Table B holds the same points as the rows below and some others, measured another way and shuffled. Each row below is followed by which row of B it is.
B:
[[-126 -139  116 -272  -76  113   41 -118   40  234  111  166 -156 -114
   123 -181 -136    2 -185]
 [  47 -367  110 -107  -97  185   31  -36 -122   37   37  271 -121   47
   137 -122   39 -124  -98]
 [ 136 -635 -401  607 -155   98  -43 -111 -708 -140 -228  603 -527  154
   287  -54  142 -118  -31]
 [  11  266 -259  -57  103  181  -39  -82  119  423 -133  -72   38   43
    28 -297 -109  -65  104]
 [ 277 -413  480 -477 -177  345  140  199   95  -59  200   -6  527  299
   -59  -91  256 -166   63]
 [  82 -265 -201   60  -97  121  -27 -173 -208  246   65  305 -234   25
   236 -342  -54 -203 -104]
 [ -93  335   70 -421  133  169  -31 -138  462  448  127 -115   28 -123
    76 -441 -243 -276   -3]
 [-419  247  487 -247  220  194  109  279  364 -369 -535 -154  -70  -61
  -313  601   28  371  189]
 [ -26   15  -71  225   66  196   44  154 -108 -225 -427    9  -23  189
  -105  231  146   98  283]
 [ -22   35 -244   70   -7  115  -22 -143  -67  264  -57  111 -173   -8
   139 -284 -104 -116   20]
 [ -42 -468 -165  606 -148  105   85  145 -636 -571 -462  337 -320  215
     0  451  280  243  197]
 [  39    2  164  -89  137  291   33  214  120  -77 -393  -47  156  211
  -157  186  164   53  229]
 [-128 -245  433 -372   32  192   36   21  199  -57   19  203 -170  -79
    78  -24  -37 -159 -114]
 [ 150   79 -554  293 -116  119  -21 -185 -261  317   41   41   -3  150
   161 -451  -42 -175  150]
 [-241 -212  201 -155 -174   82  124    1 -124  -81  -27  134 -142  -74
   -16  183  -21  308 -125]
 [  62  118  456  -86  448  417  -38  399  472 -484 -619 -105  121  287
  -206  300  262 -342  507]
 [ -71  -25   36 -110  -30  154   42  -10   20   97  -64   39  -27   20
     5  -64  -23   28   22]
 [-275  127 -275 -112 -407  -29  216 -147 -310  408  141 -176  183  -79
  -122   38 -147  778 -147]
 [  81 -245  -59  -88  -83  159   -2 -100 -111  259   59  240 -102   39
   160 -280  -37 -144 -107]
 [-187  108  161 -186  248  173  -49   -4  279  119 -284  126 -302 -114
    37  -17 -125 -103  -14]
 [ 120  385 -729  297  168  121 -157 -287  -17  628 -146   42 -214   38
   221 -658 -207 -355  158]
 [ -30 -329 -335  488 -277   61  108   26 -652 -211 -275  218 -155  174
    -3  271  170  396   95]
 [-135 -246 -113 -187 -374   15  128 -228 -296  382  309  168  -72 -122
   127 -200 -149  313 -314]
 [-169  164 -110 -106 -144   89  123  -41  -58  216  -46 -140  118  -10
   -96   26  -75  367   28]
 [ 338  431 -648  -16   18  231  -59 -193   88  866   80 -264  433  222
    65 -764  -88 -243  204]
 [  55  197 -500  624  289  178 -132   29 -140 -102 -618  110 -362  185
    64  -45   76 -268  425]
 [ -84  -14  -86 -182 -147   95   59 -155  -31  321  166   47  -20  -56
    95 -268 -130   53 -109]
 [  54 -170  -77   22  -31  193   16   22 -137  126 -187  140  -21  126
    15  -28   69   48   30]
 [-113 -126  728 -482  192  312   56  259  462 -317 -191   20   51   40
  -117  237   96 -165   98]
 [ 182 -200 -430  249 -107  156  -22 -132 -360  297  -83  229 -101  157
   180 -302   30  -95   12]
 [  17   96 -407   55 -205  104   90  -82 -275  434  -72  -97  221  119
   -67 -107  -15  408   25]
 [  37 -114 -326   72  -55   97  -51 -237 -167  397   53  242 -245  -23
   240 -416 -128 -178  -96]
 [ -79  142 -407  -85 -487   20  226 -133 -355  478  243 -283  465   78
  -134 -116  -60  688  -47]
 [ 129  142 -725  535  141  132 -147 -181 -250  341 -346  187 -339  124
   204 -388  -63 -263  202]
 [  21  -61 -213 -128 -156   96   14 -232  -77  447  241  108  -56  -37
   198 -461 -153 -119 -131]
 [   9 -275  122 -172  -10  180   -1  -47   -7  136  -17  263 -171   -5
   129 -134  -24 -126 -122]
 [-134  211    1  -86   29  150   72   57  105   52 -185 -137   78   41
  -116   64  -22  162  146]
 [-116 -105  116 -261  -53  134   44  -47   44  226   -6  117  -96  -72
    34  -75  -91  100 -142]
 [  11 -151 -646  555 -319   53  111  -30 -758  106 -319   94    4  213
   -60  193  137  613   95]
 [-135 -116   95 -383 -327   89  188  -69  -94  302  227  -46  229  -37
   -63  -29  -67  440 -202]
 [-442  -13  199 -323 -328   -1  256    7 -137   63   39 -102   75 -171
  -195  371 -105  833 -200]
 [   0   19  -87  -29  -35  156   21  -36  -13  114  -31    6   12   67
    41 -167  -19  -69   93]
 [  11   21  -86  -88   -3  169   10  -41    9  273  -84   43   15   51
    31 -165  -37   14   22]
 [ 399 -371  487 -539  -54  435   76  234  214   73  114  -33  625  372
   -72 -159  291 -274   95]
 [ -18    7  224 -278 -133  226  168  169   56  -24  -64 -214  432  176
  -223  172  133  298  137]
 [-140  168 -219 -182  112   61 -118 -348  203  609  134  194 -438 -258
   308 -604 -376 -328 -192]
 [-267  352  198 -449  252  148  -54 -128  552  346  -12  -34 -231 -252
    82 -302 -305 -248  -58]
 [-271 -290  -96  -84 -380  -24  153 -175 -415  239  134  218 -190 -161
    68   73 -131  573 -336]
 [ -80  152   86  -93  105  222   46  139  144    1 -330 -117  107  109
  -152  155   54  129  195]
 [  67 -155 -306  312 -133  121   35  -61 -335  -38  -95  145  -96  155
   103 -107   76  -45  148]
 [  48   27  409 -176  224  354   48  334  327 -342 -400 -117  231  258
  -204  260  237 -143  359]
 [-144  -32  216 -221   58  184   47   66  127   36 -211   56  -70  -14
   -62  118  -14  126  -19]
 [ -86   78  482 -374  205  283   31  181  453 -172 -176  -83   86   44
  -105   67   35 -212  175]
 [-169 -130  188 -299   -9  137   31  -50   78  221  -57  177 -184 -120
    46  -19 -110  113 -194]
 [ 156  -19 -247  119  -49  197   11  -21 -119  159  -77   17  118  204
    55 -242   72 -135  185]
 [  27    7 -352   -5 -328   67  115 -170 -282  382  258  -59  198   77
    61 -324  -59  182  -33]
 [ 171 -207  788 -474   81  442  143  445  396 -502 -140 -192  587  360
  -262  269  377 -214  346]
 [ 200    6 -662  772  141  197  -97   45 -434  -60 -639  175 -217  331
    53   -8  196 -114  406]
 [-258   25  263 -289  128  126  -13  -57  265   89  -97  155 -333 -194
    87  -53 -181  -94 -111]
 [-134 -165  121  -13 -162  131  143   87 -167 -206 -127   39   16   74
   -85  237  100  284   63]
 [  -7 -349   77  -78 -151  139   53  -38 -183   50   17  249 -115   31
   108  -60   29   24 -118]
 [-116  -59  128  -73  -39  155   91   72  -19 -102 -152   12   -3   47
   -67  140   43  148   79]
 [ 175  192  -58 -315  119  267  -54  -66  306  527   53  -97  231   97
    60 -501  -79 -330   80]
 [  -7 -402   50   19  -93  161   39   15 -253    6 -179  319 -179   67
    72   97   79  119  -95]
 [-382 -166   38 -115 -406  -35  240  -45 -365    9   38   34  -51 -139
  -115  356  -66  812 -225]
 [ 296 -312  101 -305 -285  269  133   68 -120  219  221  -42  552  302
   -46 -198  186   41   16]
 [-246  468  -24 -287  294  126  -95 -198  508  435  -65  -47 -300 -243
   118 -414 -340 -306    0]
 [  69  128  127   34  136  307   62  290  121 -282 -426 -200  301  308
  -238  240  250   18  431]
 [  67  -90 -147 -136  -76  150  -11 -167  -37  425  120  139  -45    8
   171 -407  -94 -145 -105]
 [-111  415  125 -177  274  237   -2  112  436   19 -308 -226   90   57
  -133  -14  -31 -127  299]
 [ 127 -452 -387  695  -43  157  -25   84 -653 -287 -558  424 -362  282
    84  241  270   73  187]
 [ -66  -52 -168  -23 -131  118   67  -43 -203  273 -120   60    6   28
   -26    8  -19  330  -57]]
Rows of B count from 0, top down.

[ 122   56  -37   33   29  164   51   95 -116   12   99  -15   27  112
  -28   52   99   52   88  -19   19  -54   11  -41  -62  -20   96   60
  -90] -> 1
[ 107  -81    4  307 -128 -122 -157   33   66 -194   -8  -15 -107  -44
   41 -400  217  -76  223 -228 -113  -23  179   17 -141  -58  234  330
 -199] -> 19
[  40   55  -71  177  -78 -127   71  -30   25 -181    7  154  -57   21
  -28 -203   39 -163  105 -164 -106  -15  231  -47  -51  -99  -11  262
  -38] -> 53
[-220   25  111 -106   95  164  -31   68  104   46  -97 -271  282 -103
  179  199  104  469 -230  211  475  -43 -139  -20  235  -54  -49 -323
 -156] -> 13
[ 257  -78 -213  140   66  191   36  187 -358  108  215   -8   34  183
  -45   -7  165  -29  298   31   28 -168  -63  -78  -80   51  196  185
 -160] -> 15
[ -69  -79  169  142  -70   40 -182   90  234 -129   28 -184   29  -61
  144 -227  193  195   15 -113   73   67    0   56 -126  -60  187   29
 -194] -> 9
[-16  78 -41  90  34 -40  30  89  19 -75  10  87  55  44 -42  33  43  15
  10 -62  14 -35  88 -26   6 -76 -19  84 -67] -> 16
[ 266   90  132  -11    0  348 -168  -66 -177   58 -245 -427    0 -101
  154  102  415  439   48  138  343 -195    0  -36  184   22  395 -129
 -341] -> 25
[  56  641 -394 -134  103 -319  693 -383 -311 -193 -413  694  -15   37
 -378  522 -360 -443 -216   50  -18 -236  643 -304  573 -239 -668  182
  337] -> 40
[-234 -305  315  253 -167   29 -321  258  555 -187  367 -216   24  -12
  246 -582  166  151   69 -300 -109  325 -150  180 -531  -52  255   91
 -171] -> 68
[118 159 -70  46  -2  50 143 -12 -96 -73  19 143 -37  88 -87  53  34 -96
  59 -68 -61 -44 160 -65 -18 -61  -9 135  -3] -> 61
[ 205  102 -413  173  164 -109  193  188 -442   55   68  343   48  207
 -276  211  -17 -260  240  -10  -88 -276  133 -145  121  -19  -80  318
  -50] -> 28
[ 234  222  145 -208   80  495  -26  -63 -239  141 -214 -392   74  -30
  100  397  321  500  -87  243  408 -171  -64  -73  225   25  267 -311
 -242] -> 57
[  15  119  -44  -35  110  119   26   51 -152   51 -157 -111  156  -28
   19  259  132  262  -61  159  306 -183    6  -81  264  -37   10 -119
 -163] -> 5
[ 111  551   62 -384   72  309  419 -304 -157   -2 -286   65   23   31
  -85  607  -61  172 -336  193  236  -73  239 -172  337 -119 -234 -293
  147] -> 38
[-312   14  221  -28 -136   50  119  -53  449 -204  174    3   75  -28
  177 -229 -102   68 -219 -114   47  291   44   22 -199 -149 -176  -82
  124] -> 30
[-492 -115 -202   81  278 -257    5  356   89   80  -13   47  489  -55
   26  260 -117  285 -206  199  445 -147 -192  -30  363  -87 -367 -174
 -126] -> 62
[ -44   -5   33  201  -74 -116  -40  102  198 -182  123  123  -41   51
  -21 -236   39 -107   82 -239 -165   90  126   30 -208  -88   46  222
  -54] -> 37
[  86  207 -213   96  102 -149  158   40 -181  -62 -112  271   27   71
 -189  200  -20 -135   41  -41  -34 -177  220 -100  185  -86 -128  181
  -40] -> 51
[ 320  250 -247  202  -76 -181  222 -149 -249 -205 -103  399 -230  105
 -243  -73   15 -452  236 -223 -311 -142  477 -140   15 -102  -16  471
   33] -> 7
[ 210  302 -117  -66   20  127  286 -105 -224  -37  -31  206  -64  135
 -152  223  -19 -139   19   -8  -53  -89  233 -130   69  -69  -78  101
   76] -> 59
[-856 -434  309  115   39 -123 -309  452  816  -82  331 -311  510 -155
  382 -305  -56  552 -337   -1  407  335 -450  197 -179 -101 -185 -348
 -138] -> 24
[-296 -122   75  134  -25 -109  -89  108  302 -133   35 -101  190 -105
  168 -212   42  194  -91  -40  209   65  -29   28    4  -99  -60  -28
 -118] -> 3
[-122  140   70   25  -80  -58  141  -73  222 -204   13  144   -1   -9
   10  -94  -74  -67 -110 -137  -44  122  199  -29  -56 -146 -151   67
   81] -> 22
[  46 -162 -119  270  -47  -44  -34  198  -20  -77  271   85    8  120
   -6 -307   78 -152  253 -163 -125   11   25   -9 -241  -20  110  301
  -97] -> 52
[ 119   75   27   47  -45  161   56   27  -21  -54  126   13  -45  104
   -9  -50   92  -18   86 -100  -68   39   73  -23 -158  -35  104   97
  -39] -> 60
[  28 -164  172  139 -115  240  -97  246  221  -66  497  -64  -64  193
   79 -344  117  -20  174 -245 -251  261 -134  101 -589   -3  265  145
  -57] -> 67
[  27  -76 -285   73  187  151  213  450 -241  180  584  292  161  410
 -199  175 -128 -191  205  -28 -174   -7 -218  -46 -289   35  -98  153
   66] -> 56
[-358 -217  269  147  -11  -42 -400  172  429  -91 -134 -463  256 -262
  336 -209  267  578 -158   37  449   37 -178  116   89  -62  173 -222
 -360] -> 20
